Below is a small trained network, with its code and all its weights. Each question gives an input and a target symbol and asks what happens when units are switched off, that is, made to give their printed mean instead of their output.

import numpy as np


def w(rows, s, z=0):
    codes = np.array(rows[::2]) - 128.0
    scale = np.full(codes.shape[1], s)
    scale[-1] = z or s
    return codes * scale


def f(y):
    return np.maximum(y, 0)


def softmax(a):
    e = np.exp(a - a.max(-1, keepdims=True))
    return e / e.sum(-1, keepdims=True)


def log_softmax(a):
    a = a - a.max(-1, keepdims=True)
    return a - np.log(np.exp(a).sum(-1, keepdims=True))


def net(x, mask):
    ids = ['Σαβγεζηθλμξπτφψω'.index(c) for c in x.split()]
    T = len(ids)
    res = E[ids] + P[:T]
    r = res
    for j in range(2):
        rows = slice(4 * j, 4 * j + 4)
        q, k, v = (r @ M[0][rows].T for M in (Q, K, V))
        z = softmax(np.where(np.tri(T) > 0, q @ k.T / 4**0.5, -1e9)) @ v
        o = O[0][rows]
        res = res + np.where(mask[j], z, o[:, -1]) @ o[:, :-1]
    y = f(res @ A[0][:, :-1].T + A[0][:, -1])
    res = res + np.where(mask[2:14], y, B[0][:, -1]) @ B[0][:, :-1]
    return log_softmax(res[-1] @ U[:, :-1].T + U[:, -1])


Q, K, V, O, A, B = {}, {}, {}, {}, {}, {}
E = w([
[85,107,93,48,130,100,130,128,77],'Σ',
[70,75,133,3,95,142,140,147,65],'α',
[135,171,131,144,102,220,108,129,50],'β',
[62,149,98,103,69,122,102,135,110],'γ',
[65,110,120,24,148,122,141,105,95],'ε',
[100,154,138,84,53,183,94,96,99],'ζ',
[126,160,138,9,128,150,173,111,36],'η',
[185,196,121,99,30,179,89,142,23],'θ',
[34,74,164,136,120,177,102,77,145],'λ',
[126,9,112,103,116,125,76,77,141],'μ',
[154,126,134,150,100,185,80,210,63],'ξ',
[128,199,121,253,206,158,83,61,115],'π',
[56,127,127,199,220,92,94,79,149],'τ',
[98,61,215,175,180,224,119,99,84],'φ',
[170,219,185,186,195,206,159,101,11],'ψ',
[227,216,120,116,49,103,101,150,34],'ω',
],0.018)
P = w([
[111,83,142,178,79,149,105,39,20],'0',
[123,88,56,32,176,218,133,111,157],'1',
[79,147,114,92,128,134,16,123,142],'2',
[97,106,148,154,92,101,154,82,107],'3',
[186,120,80,64,174,222,125,105,149],'4',
[105,168,153,82,149,107,17,140,151],'5',
[122,124,184,138,117,85,155,97,133],'6',
[227,123,117,63,197,201,121,112,148],'7',
[139,197,199,84,173,77,10,162,152],'8',
[155,142,235,120,141,60,152,116,131],'9',
[250,156,149,102,209,180,102,134,162],'10',
],0.016)
Q[0] = w([
[34,181,140,206,92,32,128,133,125],'head 1',
[109,124,142,126,195,150,121,57,119],'head 1',
[182,95,77,165,118,91,87,181,167],'head 1',
[79,91,185,216,66,77,254,170,162],'head 1',
[29,232,179,166,56,52,238,166,117],'head 2',
[98,136,115,90,113,109,53,85,112],'head 2',
[77,119,89,88,142,184,79,143,163],'head 2',
[217,146,113,58,219,206,28,84,67],'head 2',
],0.0096)
K[0] = w([
[35,170,38,113,162,117,126,106,52],'head 1',
[101,131,178,136,179,118,87,93,158],'head 1',
[181,87,80,153,132,161,93,107,143],'head 1',
[69,93,10,138,65,220,165,73,101],'head 1',
[66,136,74,107,128,149,119,100,41],'head 2',
[136,125,196,62,126,50,78,125,198],'head 2',
[102,155,233,149,132,126,123,152,128],'head 2',
[180,181,255,111,154,81,107,142,161],'head 2',
],0.0098)
V[0] = w([
[191,56,144,131,92,161,75,81,165],'head 1',
[133,129,100,164,180,139,95,94,148],'head 1',
[74,145,152,144,128,237,122,112,89],'head 1',
[141,127,120,39,174,68,158,53,125],'head 1',
[74,88,77,136,76,59,131,211,162],'head 2',
[168,81,120,57,121,162,114,210,16],'head 2',
[2,89,210,158,191,157,154,175,124],'head 2',
[158,200,63,151,202,126,184,114,71],'head 2',
],0.0095)
O[0] = w([
[62,242,152,154,112,168,174,163,158,199],'head 1',
[72,171,90,119,138,96,115,160,155,124],'head 1',
[175,137,191,158,166,112,105,58,118,189],'head 1',
[23,111,105,71,142,113,157,65,113,206],'head 1',
[127,79,149,125,137,98,98,240,137,50],'head 2',
[146,107,160,101,114,163,189,211,79,249],'head 2',
[149,172,212,205,254,101,187,175,147,115],'head 2',
[161,67,87,129,135,112,139,72,155,55],'head 2',
],0.0092,0.011)
A[0] = w([
[157,174,128,104,88,116,153,123,105,162],'neuron 1',
[120,188,69,48,181,158,106,157,164,182],'neuron 2',
[95,238,133,92,134,138,59,106,170,125],'neuron 3',
[110,85,152,163,99,39,11,159,124,139],'neuron 4',
[186,142,156,111,98,134,174,98,136,128],'neuron 5',
[59,125,163,107,167,52,79,145,182,146],'neuron 6',
[119,157,174,111,88,171,115,156,159,140],'neuron 7',
[124,123,150,103,122,153,182,122,115,253],'neuron 8',
[129,101,117,144,140,56,117,86,160,233],'neuron 9',
[58,135,146,129,85,98,114,90,81,130],'neuron 10',
[117,129,137,151,159,188,192,75,150,59],'neuron 11',
[175,155,84,120,144,176,164,136,209,130],'neuron 12',
],0.011,0.0049)
B[0] = w([
[117,103,166,161,155,155,110,105,175,196],'neuron 1',
[87,144,148,152,92,125,77,150,56,225],'neuron 2',
[131,79,124,97,145,124,97,84,181,233],'neuron 3',
[95,250,135,60,93,47,153,88,116,148],'neuron 4',
[111,109,81,145,128,113,158,148,121,191],'neuron 5',
[146,90,78,178,166,159,165,175,119,190],'neuron 6',
[140,124,90,124,129,113,150,128,200,204],'neuron 7',
[124,172,101,180,146,132,136,109,174,251],'neuron 8',
[164,156,162,155,107,119,165,106,80,141],'neuron 9',
[156,98,174,133,97,108,134,117,108,230],'neuron 10',
[149,146,130,84,132,85,96,189,120,200],'neuron 11',
[131,88,143,152,102,68,105,240,141,157],'neuron 12',
],0.012,0.019)
U = w([
[87,195,255,227,82,166,128,87,62,172],'Σ',
[81,158,112,201,112,95,193,121,135,255],'α',
[103,75,45,154,194,145,217,108,209,100],'β',
[141,129,173,64,137,162,97,125,141,50],'γ',
[95,182,120,123,119,128,119,167,44,120],'ε',
[106,190,97,164,139,158,91,92,120,90],'ζ',
[140,184,54,69,202,201,124,88,106,197],'η',
[132,148,96,154,177,245,96,93,132,123],'θ',
[116,154,140,118,202,200,100,128,134,85],'λ',
[30,176,81,173,118,135,101,145,154,67],'μ',
[126,95,155,117,106,191,165,239,119,147],'ξ',
[165,112,151,125,72,88,68,154,91,99],'π',
[106,64,157,214,160,150,49,151,60,55],'τ',
[162,185,190,89,117,116,124,178,139,35],'φ',
[168,150,49,92,95,42,165,165,129,118],'ψ',
[160,85,78,116,119,196,85,136,113,217],'ω',
],0.0093,0.0053)

Each question gives the input, a string of symbols that net reads in full, and the target symbol t.
The units are the heads (4 rows each of Q, K, V and O) and the neurons (one row each of A and B). Each row of codes is followed by its name. A weight is (code - 128) times the scale printed after its matrix; where a second scale follows, it is the last column's (O, A, B and U).
mask holds one flag per unit, heads first, then neurons. A switched-off unit (its flag False) gives its mean, the last column of its rows in O or B, instead of its output. The means were averaged over made-up inputs and are rounded, as every weight is.
A unit's drop is (log p(t) with every unit on - log p(t) with that unit switched off) / (log p(t) with every unit on - log p(t) with every unit switched off).
The circuit of an input: a set's keep is (log p(t) with only the set's units on - log p(t) with every unit switched off) / (log p(t) with every unit on - log p(t) with every unit switched off). Starting from the 12 units with the biggest drops (on a tie, the unit counted first), units are removed one at a time, each time the one whose removal leaves the highest keep (on an exact tie, the one counted first), for as long as the keep stays at least 0.8.
circuit, biggest first: the units of the circuit, biggest drop first
unit that matters most: the unit with the biggest drop
top k neurons: the k neurons with the biggest drops, biggest first
heads that matter: for each layer, one digit per head in row order, 1 if its drop is at least 0.15 and else 0, layers parted by /
input η ε μ μ φ Σ η Σ, target η: unit that matters most -> head 1
input μ μ ε η ψ ψ, target η: circuit, biggest first -> (head 2; neuron 11)
input μ ξ η ε λ ε μ μ τ, target α: top 4 neurons -> (neuron 4; neuron 6; neuron 9; neuron 2)
input μ Σ β, target θ: circuit, biggest first -> (head 1; neuron 2; neuron 10)
input α ε η α θ η ψ Σ, target ψ: circuit, biggest first -> (head 2; neuron 11; neuron 12)
input ξ ζ ω π μ ξ μ ζ π, target ζ: circuit, biggest first -> (neuron 3; head 2; neuron 9)
input Σ ε μ μ μ ω, target π: heads that matter -> 01
input η η μ ψ λ, target ψ: circuit, biggest first -> (neuron 11; head 2; neuron 12)
input η ε μ μ ξ ξ μ μ, target ξ: circuit, biggest first -> (head 1; head 2)
input Σ μ ω Σ λ θ α Σ μ ξ μ, target ξ: circuit, biggest first -> (head 1; neuron 12)
input ζ η γ ξ μ ζ, target γ: circuit, biggest first -> (neuron 3; head 2; neuron 8)
input θ ε Σ α ε μ φ η, target φ: top 2 neurons -> (neuron 11; neuron 12)
input π ω ψ η τ, target ψ: circuit, biggest first -> (head 2; neuron 11; neuron 12)
input ε ξ μ η η, target μ: top 2 neurons -> (neuron 2; neuron 8)
input μ μ ε λ μ α Σ μ η μ, target β: heads that matter -> 10
input θ ε ξ μ Σ η μ μ ξ μ τ, target τ: heads that matter -> 10
input ξ ε μ μ ε μ ω Σ, target ω: circuit, biggest first -> (head 2)
input μ ε η ε μ η μ μ ψ μ θ, target ψ: heads that matter -> 01
input ξ τ ε η μ μ, target μ: heads that matter -> 11
input η μ ζ ε α ξ, target φ: heads that matter -> 10
input ε ψ Σ, target ε: heads that matter -> 11
input ζ Σ γ μ μ η ω ξ λ, target β: unit that matters most -> neuron 6
input μ η η η ε γ, target ψ: circuit, biggest first -> (neuron 4; head 2; head 1)
input α ω θ μ φ μ Σ η ζ η ξ, target ξ: heads that matter -> 10
input λ μ ζ ξ μ φ, target λ: heads that matter -> 01
